Here is a tiny trained network, its code and every weight. The questions are about switching its units off for an input and a target symbol, where a switched-off unit gives its printed mean instead of its output.

import numpy as np


def w(rows, s, z=0):
    codes = np.array(rows[::2]) - 128.0
    scale = np.full(codes.shape[1], s)
    scale[-1] = z or s
    return codes * scale


def norm(h):
    return h / np.sqrt((h * h).mean(-1, keepdims=True) + 1e-5)


def f(y):
    return np.maximum(y, 0)


def softmax(a):
    e = np.exp(a - a.max(-1, keepdims=True))
    return e / e.sum(-1, keepdims=True)


def log_softmax(a):
    a = a - a.max(-1, keepdims=True)
    return a - np.log(np.exp(a).sum(-1, keepdims=True))


def net(x, mask):
    ids = ['εηλμπφω'.index(c) for c in x.split()]
    T = len(ids)
    res = E[ids] + P[:T]
    r = norm(res)
    for j in range(3):
        rows = slice(3 * j, 3 * j + 3)
        q, k, v = (r @ M[0][rows].T for M in (Q, K, V))
        z = softmax(np.where(np.tri(T) > 0, q @ k.T / 3**0.5, -1e9)) @ v
        o = O[0][rows]
        res = res + np.where(mask[j], z, o[:, -1]) @ o[:, :-1]
    y = f(norm(res) @ A[0][:, :-1].T + A[0][:, -1])
    res = res + np.where(mask[3:19], y, B[0][:, -1]) @ B[0][:, :-1]
    return log_softmax(norm(res)[-1] @ U[:, :-1].T + U[:, -1])


Q, K, V, O, A, B = {}, {}, {}, {}, {}, {}
E = w([
[113,158,78],'ε',
[236,123,208],'η',
[78,99,186],'λ',
[104,151,8],'μ',
[126,155,55],'π',
[139,201,95],'φ',
[230,126,190],'ω',
],0.014)
P = w([
[123,164,102],'0',
[176,81,167],'1',
[102,18,83],'2',
[182,73,160],'3',
[161,219,114],'4',
[179,77,161],'5',
[162,221,117],'6',
[181,84,150],'7',
[88,2,84],'8',
[189,90,127],'9',
],0.0072)
Q[0] = w([
[170,42,101],'h1',
[202,102,97],'h1',
[93,125,82],'h1',
[41,208,163],'h2',
[174,143,179],'h2',
[127,241,167],'h2',
[201,140,104],'h3',
[247,86,96],'h3',
[112,113,153],'h3',
],0.015)
K[0] = w([
[143,125,188],'h1',
[84,104,167],'h1',
[139,117,181],'h1',
[199,128,64],'h2',
[61,105,96],'h2',
[85,170,7],'h2',
[173,176,105],'h3',
[200,166,147],'h3',
[142,103,117],'h3',
],0.018)
V[0] = w([
[91,132,128],'h1',
[95,150,100],'h1',
[69,164,159],'h1',
[127,135,75],'h2',
[134,74,162],'h2',
[191,79,126],'h2',
[126,77,164],'h3',
[98,245,117],'h3',
[184,118,96],'h3',
],0.012)
O[0] = w([
[180,128,158,87],'h1',
[101,201,198,123],'h1',
[137,207,89,38],'h1',
[77,2,64,182],'h2',
[101,184,89,88],'h2',
[166,156,161,186],'h2',
[128,121,141,19],'h3',
[161,122,108,218],'h3',
[161,205,173,254],'h3',
],0.0067,0.0041)
A[0] = w([
[181,206,166,64],'n1',
[119,234,87,180],'n2',
[57,9,131,146],'n3',
[44,155,113,103],'n4',
[172,146,127,134],'n5',
[107,124,92,137],'n6',
[189,171,146,131],'n7',
[221,87,153,148],'n8',
[127,202,165,195],'n9',
[36,83,178,131],'n10',
[137,189,233,1],'n11',
[226,88,146,110],'n12',
[149,161,144,104],'n13',
[191,115,80,129],'n14',
[96,87,114,166],'n15',
[110,123,150,169],'n16',
],0.015,0.0049)
B[0] = w([
[195,155,109,174],'n1',
[133,77,175,245],'n2',
[117,198,161,187],'n3',
[168,64,98,146],'n4',
[53,152,151,180],'n5',
[106,120,188,184],'n6',
[140,66,77,195],'n7',
[162,57,96,218],'n8',
[153,171,187,169],'n9',
[165,96,40,148],'n10',
[194,254,171,153],'n11',
[128,89,69,213],'n12',
[215,160,82,147],'n13',
[83,203,138,254],'n14',
[183,96,166,169],'n15',
[143,57,181,139],'n16',
],0.0079,0.0085)
U = w([
[201,100,158,47],'ε',
[82,30,252,225],'η',
[197,222,220,133],'λ',
[31,206,175,166],'μ',
[216,97,90,1],'π',
[106,87,22,255],'φ',
[134,9,210,97],'ω',
],0.012,0.003)

Each question gives the input, a string of symbols that net reads in full, and the target symbol t.
The units are the heads (3 rows each of Q, K, V and O) and the neurons (one row each of A and B). Each row of codes is followed by its name. A weight is (code - 128) times the scale printed after its matrix; where a second scale follows, it is the last column's (O, A, B and U).
mask holds one flag per unit, heads first, then neurons. A switched-off unit (its flag False) gives its mean, the last column of its rows in O or B, instead of its output. The means were averaged over made-up inputs and are rounded, as every weight is.
A unit's drop is (log p(t) with every unit on - log p(t) with that unit switched off) / (log p(t) with every unit on - log p(t) with every unit switched off).
The circuit of an input: a set's keep is (log p(t) with only the set's units on - log p(t) with every unit switched off) / (log p(t) with every unit on - log p(t) with every unit switched off). Starting from the 12 units with the biggest drops (on a tie, the unit counted first), units are removed one at a time, each time the one whose removal leaves the highest keep (on an exact tie, the one counted first), for as long as the keep stays at least 0.8.
units of the circuit, in order: the units of the circuit, biggest drop first
unit that matters most: the unit with the biggest drop
k most important neurons: the k neurons with the biggest drops, biggest first
which heads matter: for each layer, one digit per head in row order, 1 if its drop is at least 0.15 and else 0, layers parted by /
drop when u is switched off: that unit's drop, to one decimal
input ε π π μ ε ε η, target π: which heads matter -> 010
input π π π μ ω φ, target φ: which heads matter -> 010
input λ ω ε, target η: which heads matter -> 011
input π ε φ, target μ: unit that matters most -> n3
input μ π ε, target ω: which heads matter -> 110
input μ μ μ ε ω ω λ η π μ, target λ: units of the circuit, in order -> (h2 n12)
input π π ε μ μ ω μ φ π, target μ: which heads matter -> 100
input μ μ π μ ε η μ φ ω, target π: which heads matter -> 010
input η μ ε η λ, target ω: 3 most important neurons -> (n10 n14 n16)
input ε π μ μ π, target μ: which heads matter -> 011
input φ φ μ π, target φ: 2 most important neurons -> (n2 n14)
input ε η ω, target π: which heads matter -> 110
input ω μ ω φ μ μ μ λ, target λ: which heads matter -> 010
input π φ η ω π ε, target φ: which heads matter -> 100
input ε φ η ω λ, target ω: 2 most important neurons -> (n10 n14)
input ε ε λ μ η λ ω ω φ, target λ: most important neuron -> (n8)
input μ ε μ π η λ η λ, target λ: drop when n11 is switched off -> 0.3
input π ω μ λ η π, target λ: drop when h2 is switched off -> 2.0
input ω ε ε φ μ φ λ η ε, target η: drop when n2 is switched off -> 1.1
input ω π ω λ ω μ π π ω π, target λ: most important neuron -> (n9)
